Here is a tiny trained network, its code and every weight. The questions are about switching its units off for an input and a class, where a switched-off unit gives its printed mean instead of its output.

import numpy as np


def w(rows, s, z=0):
    codes = np.array(rows[::2]) - 128.0
    scale = np.full(codes.shape[1], s)
    scale[-1] = z or s
    return codes * scale


def f(y):
    return np.maximum(y, 0)


def log_softmax(a):
    a = a - a.max(-1, keepdims=True)
    return a - np.log(np.exp(a).sum(-1, keepdims=True))


def net(x, mask):
    res = np.array(x, float).reshape(1, 6) / 4 @ E
    y = f(res @ A[0][:, :-1].T + A[0][:, -1])
    res = res + np.where(mask, y, B[0][:, -1]) @ B[0][:, :-1]
    return log_softmax(res[-1] @ U[:, :-1].T + U[:, -1])


A, B = {}, {}
E = w([
[129,130,147,117,134,128],'x0',
[134,88,110,148,68,24],'x1',
[121,147,150,120,131,119],'x2',
[214,166,153,254,161,101],'x3',
[115,204,82,75,166,53],'x4',
[123,150,223,74,149,103],'x5',
],0.0084)
A[0] = w([
[124,142,120,91,205,84,194],'N1',
[150,89,222,156,112,180,214],'N2',
[158,161,126,175,128,121,27],'N3',
[118,85,158,116,81,163,157],'N4',
[43,144,126,103,102,165,67],'N5',
[149,150,84,130,160,186,64],'N6',
[173,184,24,104,162,138,243],'N7',
[166,135,218,165,193,78,76],'N8',
[125,159,158,116,174,159,72],'N9',
[80,90,168,86,98,124,124],'N10',
[123,139,168,105,233,184,184],'N11',
[71,133,118,146,191,178,35],'N12',
[120,173,159,79,179,57,136],'N13',
[249,127,149,178,140,127,104],'N14',
[115,145,153,129,209,175,6],'N15',
[184,93,117,129,128,85,176],'N16',
[121,101,175,116,74,36,72],'N17',
],0.011,0.0026)
B[0] = w([
[82,188,110,191,19,106,212],'N1',
[77,128,176,174,89,192,247],'N2',
[113,88,119,3,199,103,181],'N3',
[157,187,118,141,83,201,189],'N4',
[206,180,82,118,152,77,189],'N5',
[249,64,226,118,139,113,175],'N6',
[11,120,168,142,69,118,229],'N7',
[127,184,73,84,194,130,234],'N8',
[152,90,125,169,209,76,184],'N9',
[162,204,59,84,195,153,192],'N10',
[163,4,115,173,82,159,242],'N11',
[166,112,142,131,172,47,173],'N12',
[32,110,126,162,74,166,233],'N13',
[136,238,84,34,147,142,255],'N14',
[201,60,130,126,142,80,188],'N15',
[95,97,173,118,98,99,191],'N16',
[224,22,111,179,132,117,206],'N17',
],0.0067,0.0074)
U = w([
[133,205,36,24,202,167,54],'0',
[109,149,173,176,96,124,250],'1',
[179,2,164,197,136,27,26],'2',
[86,162,141,170,119,157,195],'3',
[43,211,206,242,40,184,2],'4',
[94,136,157,167,126,133,168],'5',
],0.0091,0.0051)

Each question gives the input, the list of numbers given to net, and the class t.
The units are the neurons (one row each of A and B). Each row of codes is followed by its name. A weight is (code - 128) times the scale printed after its matrix; where a second scale follows, it is the last column's (A, B and U).
mask holds one flag per neuron, in row order. A switched-off neuron (its flag False) gives its mean, the last column of its row in B, instead of its output. The means were averaged over made-up inputs and are rounded, as every weight is.
A unit's drop is (log p(t) with every unit on - log p(t) with that unit switched off) / (log p(t) with every unit on - log p(t) with every unit switched off).
The circuit of an input: a set's keep is (log p(t) with only the set's units on - log p(t) with every unit switched off) / (log p(t) with every unit on - log p(t) with every unit switched off). Starting from the 12 units with the biggest drops (on a tie, the unit counted first), units are removed one at a time, each time the one whose removal leaves the highest keep (on an exact tie, the one counted first), for as long as the keep stays at least 0.8.
circuit, biggest first: the units of the circuit, biggest drop first
top k neurons: the k neurons with the biggest drops, biggest first
drop when u is switched off: that unit's drop, to one decimal
input [-2,0,5,8,2,5], class 0: circuit, biggest first -> [N8]
input [4,-2,2,-7,8,-5], class 4: circuit, biggest first -> [N7; N1]
input [-7,-8,-5,2,-5,4], class 2: circuit, biggest first -> [N11; N15]
input [5,-7,5,3,-6,1], class 2: top 3 neurons -> [N11; N15; N9]
input [-2,1,1,7,-4,1], class 0: top 2 neurons -> [N14; N8]
input [-4,6,2,-4,7,-3], class 4: circuit, biggest first -> [N7; N1; N13]
input [-2,4,6,7,-2,2], class 0: circuit, biggest first -> [N14; N8]
input [-5,1,-1,-5,7,6], class 4: circuit, biggest first -> [N13; N1]
input [-3,0,1,-8,-7,8], class 0: top 2 neurons -> [N10; N5]
input [-4,-1,-4,5,-3,-2], class 0: circuit, biggest first -> [N14; N3]
input [-1,-6,-3,-5,5,-6], class 2: top 3 neurons -> [N6; N14; N12]
input [5,-2,8,-5,5,5], class 3: top 2 neurons -> [N13; N1]
input [4,4,-4,5,1,2], class 0: circuit, biggest first -> [N14; N8]
input [5,4,4,3,-7,2], class 4: circuit, biggest first -> [N2]
input [-2,6,-6,-4,-8,-1], class 4: top 2 neurons -> [N4; N2]
input [-7,8,-1,-6,5,-5], class 2: top 2 neurons -> [N17; N14]
input [5,-8,3,-1,-6,2], class 2: top 2 neurons -> [N11; N15]
input [8,-1,7,-8,-7,-3], class 0: top 2 neurons -> [N10; N5]
input [7,8,-3,8,-8,0], class 0: top 3 neurons -> [N14; N8; N3]
input [4,-4,8,-8,-7,-1], class 0: circuit, biggest first -> [N10]
input [3,-8,-8,6,-5,8], class 2: top 3 neurons -> [N11; N15; N9]
input [3,-2,-8,-3,6,0], class 3: drop when N14 is switched off -> -0.1
